Below are the code and all the weights of a small trained network. Each question names an input and a target symbol and asks about switching units off, where a switched-off unit gives its printed mean instead of its output.

import numpy as np


def w(rows, s, z=0):
    codes = np.array(rows[::2]) - 128.0
    scale = np.full(codes.shape[1], s)
    scale[-1] = z or s
    return codes * scale


def f(y):
    return y / 2 * (1 + np.tanh(0.7978845608 * (y + 0.044715 * y**3)))


def softmax(a):
    e = np.exp(a - a.max(-1, keepdims=True))
    return e / e.sum(-1, keepdims=True)


def log_softmax(a):
    a = a - a.max(-1, keepdims=True)
    return a - np.log(np.exp(a).sum(-1, keepdims=True))


def net(x, mask):
    ids = ['βγδζθμξπ'.index(c) for c in x.split()]
    T = len(ids)
    res = E[ids] + P[:T]
    u = 0
    for l in range(3):
        r = res
        for j in range(2):
            rows = slice(2 * j, 2 * j + 2)
            q, k, v = (r @ M[l][rows].T for M in (Q, K, V))
            z = softmax(np.where(np.tri(T) > 0, q @ k.T / 2**0.5, -1e9)) @ v
            o = O[l][rows]
            res = res + np.where(mask[u + j], z, o[:, -1]) @ o[:, :-1]
        u += 2
        y = f(res @ A[l][:, :-1].T + A[l][:, -1])
        res = res + np.where(mask[u : u + 8], y, B[l][:, -1]) @ B[l][:, :-1]
        u += 8
    return log_softmax(res[-1] @ U[:, :-1].T + U[:, -1])


Q, K, V, O, A, B = {}, {}, {}, {}, {}, {}
E = w([
[253,192,159],'β',
[77,250,121],'γ',
[151,172,157],'δ',
[184,135,167],'ζ',
[98,120,161],'θ',
[181,87,164],'μ',
[106,155,136],'ξ',
[113,132,169],'π',
],0.0052)
P = w([
[129,80,144],'0',
[179,172,254],'1',
[146,90,36],'2',
[187,160,206],'3',
[146,85,44],'4',
[185,151,191],'5',
[150,97,44],'6',
[185,150,182],'7',
[147,93,45],'8',
[181,142,175],'9',
],0.0059)
Q[0] = w([
[82,188,137],'0.h0',
[60,141,149],'0.h0',
[123,187,4],'0.h1',
[72,79,159],'0.h1',
],0.026)
K[0] = w([
[78,175,151],'0.h0',
[104,169,164],'0.h0',
[59,255,100],'0.h1',
[222,112,116],'0.h1',
],0.031)
V[0] = w([
[199,33,198],'0.h0',
[1,58,41],'0.h0',
[31,197,107],'0.h1',
[151,119,132],'0.h1',
],0.0098)
O[0] = w([
[1,137,91,143],'0.h0',
[111,17,167,2],'0.h0',
[186,67,91,129],'0.h1',
[121,142,135,131],'0.h1',
],0.0098,0.0036)
A[0] = w([
[104,11,58,3],'0.n0',
[134,114,177,110],'0.n1',
[210,138,113,23],'0.n2',
[77,68,169,97],'0.n3',
[198,64,255,23],'0.n4',
[183,68,59,4],'0.n5',
[142,138,61,123],'0.n6',
[138,137,82,122],'0.n7',
],0.012,0.0025)
B[0] = w([
[126,148,193,120],'0.n0',
[169,143,101,85],'0.n1',
[38,69,164,204],'0.n2',
[93,89,3,50],'0.n3',
[191,215,98,69],'0.n4',
[114,213,70,132],'0.n5',
[107,80,185,247],'0.n6',
[108,100,166,204],'0.n7',
],0.016,0.0013)
Q[1] = w([
[148,124,127],'1.h0',
[249,59,102],'1.h0',
[116,84,238],'1.h1',
[92,169,24],'1.h1',
],0.016)
K[1] = w([
[138,166,123],'1.h0',
[134,250,125],'1.h0',
[113,59,99],'1.h1',
[105,209,144],'1.h1',
],0.014)
V[1] = w([
[117,196,114],'1.h0',
[129,254,67],'1.h0',
[139,125,110],'1.h1',
[136,107,137],'1.h1',
],0.0078)
O[1] = w([
[66,164,123,253],'1.h0',
[3,172,112,144],'1.h0',
[111,120,126,14],'1.h1',
[120,142,108,70],'1.h1',
],0.0058,0.00035)
A[1] = w([
[128,128,127,129],'1.n0',
[132,133,117,126],'1.n1',
[255,55,24,150],'1.n2',
[147,47,33,3],'1.n3',
[163,31,139,119],'1.n4',
[214,85,157,79],'1.n5',
[154,46,40,9],'1.n6',
[158,8,132,59],'1.n7',
],0.0098,0.0035)
B[1] = w([
[128,128,128,127],'1.n0',
[123,130,133,102],'1.n1',
[131,139,4,10],'1.n2',
[115,228,186,8],'1.n3',
[141,148,79,66],'1.n4',
[93,168,108,17],'1.n5',
[122,213,169,1],'1.n6',
[143,176,129,32],'1.n7',
],0.019,0.00069)
Q[2] = w([
[253,246,188],'2.h0',
[159,16,170],'2.h0',
[97,178,237],'2.h1',
[209,241,134],'2.h1',
],0.022)
K[2] = w([
[209,74,252],'2.h0',
[83,61,78],'2.h0',
[197,47,131],'2.h1',
[182,161,254],'2.h1',
],0.024)
V[2] = w([
[23,231,168],'2.h0',
[76,52,239],'2.h0',
[169,118,151],'2.h1',
[11,170,60],'2.h1',
],0.011)
O[2] = w([
[236,128,185,253],'2.h0',
[64,145,249,78],'2.h0',
[122,150,126,112],'2.h1',
[143,33,141,181],'2.h1',
],0.011,0.0046)
A[2] = w([
[65,85,73,140],'2.n0',
[72,62,176,119],'2.n1',
[150,208,100,154],'2.n2',
[25,117,147,1],'2.n3',
[127,231,117,46],'2.n4',
[74,40,155,107],'2.n5',
[8,138,103,203],'2.n6',
[66,170,98,61],'2.n7',
],0.013,0.006)
B[2] = w([
[134,235,123,255],'2.n0',
[42,118,106,229],'2.n1',
[125,80,154,186],'2.n2',
[251,72,135,154],'2.n3',
[192,119,105,189],'2.n4',
[141,169,53,220],'2.n5',
[102,46,215,226],'2.n6',
[59,143,88,134],'2.n7',
],0.025,0.0057)
U = w([
[226,186,253,158],'β',
[46,249,245,254],'γ',
[61,34,180,148],'δ',
[83,118,80,102],'ζ',
[177,59,56,52],'θ',
[60,102,47,107],'μ',
[160,226,63,44],'ξ',
[142,121,76,99],'π',
],0.0026,0.0035)

Each question gives the input, a string of symbols that net reads in full, and the target symbol t.
The units are the heads (2 rows each of Q, K, V and O) and the neurons (one row each of A and B). Each row of codes is followed by its name. A weight is (code - 128) times the scale printed after its matrix; where a second scale follows, it is the last column's (O, A, B and U).
mask holds one flag per unit, layer by layer, with each layer's heads first. A switched-off unit (its flag False) gives its mean, the last column of its rows in O or B, instead of its output. The means were averaged over made-up inputs and are rounded, as every weight is.
A unit's drop is (log p(t) with every unit on - log p(t) with that unit switched off) / (log p(t) with every unit on - log p(t) with every unit switched off).
The circuit of an input: a set's keep is (log p(t) with only the set's units on - log p(t) with every unit switched off) / (log p(t) with every unit on - log p(t) with every unit switched off). Starting from the 12 units with the biggest drops (on a tie, the unit counted first), units are removed one at a time, each time the one whose removal leaves the highest keep (on an exact tie, the one counted first), for as long as the keep stays at least 0.8.
circuit, biggest first: the units of the circuit, biggest drop first
most important unit: the unit with the biggest drop
k most important neurons: the k neurons with the biggest drops, biggest first
k most important neurons of layer l: the k neurons of layer l with the biggest drops, biggest first
which heads matter: for each layer, one digit per head in row order, 1 if its drop is at least 0.15 and else 0, layers parted by /
input β μ μ ξ θ γ γ, target β: circuit, biggest first => 1.h0; 0.h0; 0.h1; 2.h0
input θ π μ γ μ, target θ: most important neuron of layer 2 => 2.n0
input γ ξ γ θ β, target γ: 3 most important neurons of layer 0 => 0.n5; 0.n4; 0.n0
input γ γ θ, target γ: 3 most important neurons => 2.n0; 0.n4; 1.n2
input β π μ, target β: circuit, biggest first => 0.h0; 0.h1; 2.h0; 1.h0
input μ ζ μ, target μ: circuit, biggest first => 0.h0; 2.n1; 2.n5; 2.h0
input γ γ γ μ, target β: 2 most important neurons => 2.n4; 2.n1
input ξ γ γ ζ, target β: 3 most important neurons => 0.n4; 2.n4; 2.n1
input γ π ξ β ξ γ μ, target γ: 3 most important neurons => 1.n2; 2.n0; 0.n4
input ξ ξ π γ μ, target ξ: 4 most important neurons => 1.n2; 0.n3; 0.n0; 2.n0
input μ ξ δ, target μ: 3 most important neurons => 2.n1; 2.n5; 0.n3
input β ξ θ, target β: 2 most important neurons of layer 2 => 2.n1; 2.n5
input δ θ ξ θ γ γ μ, target δ: 3 most important neurons => 0.n0; 2.n6; 0.n6
input θ ξ γ γ δ γ ξ π ξ, target θ: 4 most important neurons => 0.n3; 1.n2; 1.n3; 1.n6
input μ ξ θ θ γ θ γ γ, target δ: most important unit => 2.h0
input μ ξ γ ξ π μ θ, target μ: which heads matter => 11 / 00 / 11
input β δ δ θ γ γ γ, target β: 2 most important neurons => 2.n1; 2.n5
input θ ξ ξ ξ δ θ γ, target θ: 3 most important neurons => 0.n3; 1.n2; 1.n3
input θ γ γ ξ θ θ θ, target θ: 4 most important neurons => 0.n3; 1.n2; 1.n3; 1.n6
input μ γ π, target μ: 3 most important neurons => 2.n1; 2.n5; 0.n3
input ξ γ γ δ, target β: which heads matter => 10 / 00 / 11
input γ μ θ γ γ θ γ δ β, target γ: most important unit => 0.h0
input γ β π μ θ ξ θ γ δ, target γ: 4 most important neurons => 1.n2; 2.n0; 0.n4; 0.n0
input γ γ γ γ γ θ, target β: 3 most important neurons of layer 2 => 2.n4; 2.n1; 2.n5
input γ δ γ μ θ γ, target δ: 2 most important neurons => 0.n2; 0.n4
input θ θ γ, target θ: which heads matter => 10 / 10 / 10
input θ θ π θ β, target θ: most important neuron of layer 1 => 1.n2
input γ θ γ θ μ π π, target γ: which heads matter => 11 / 00 / 10
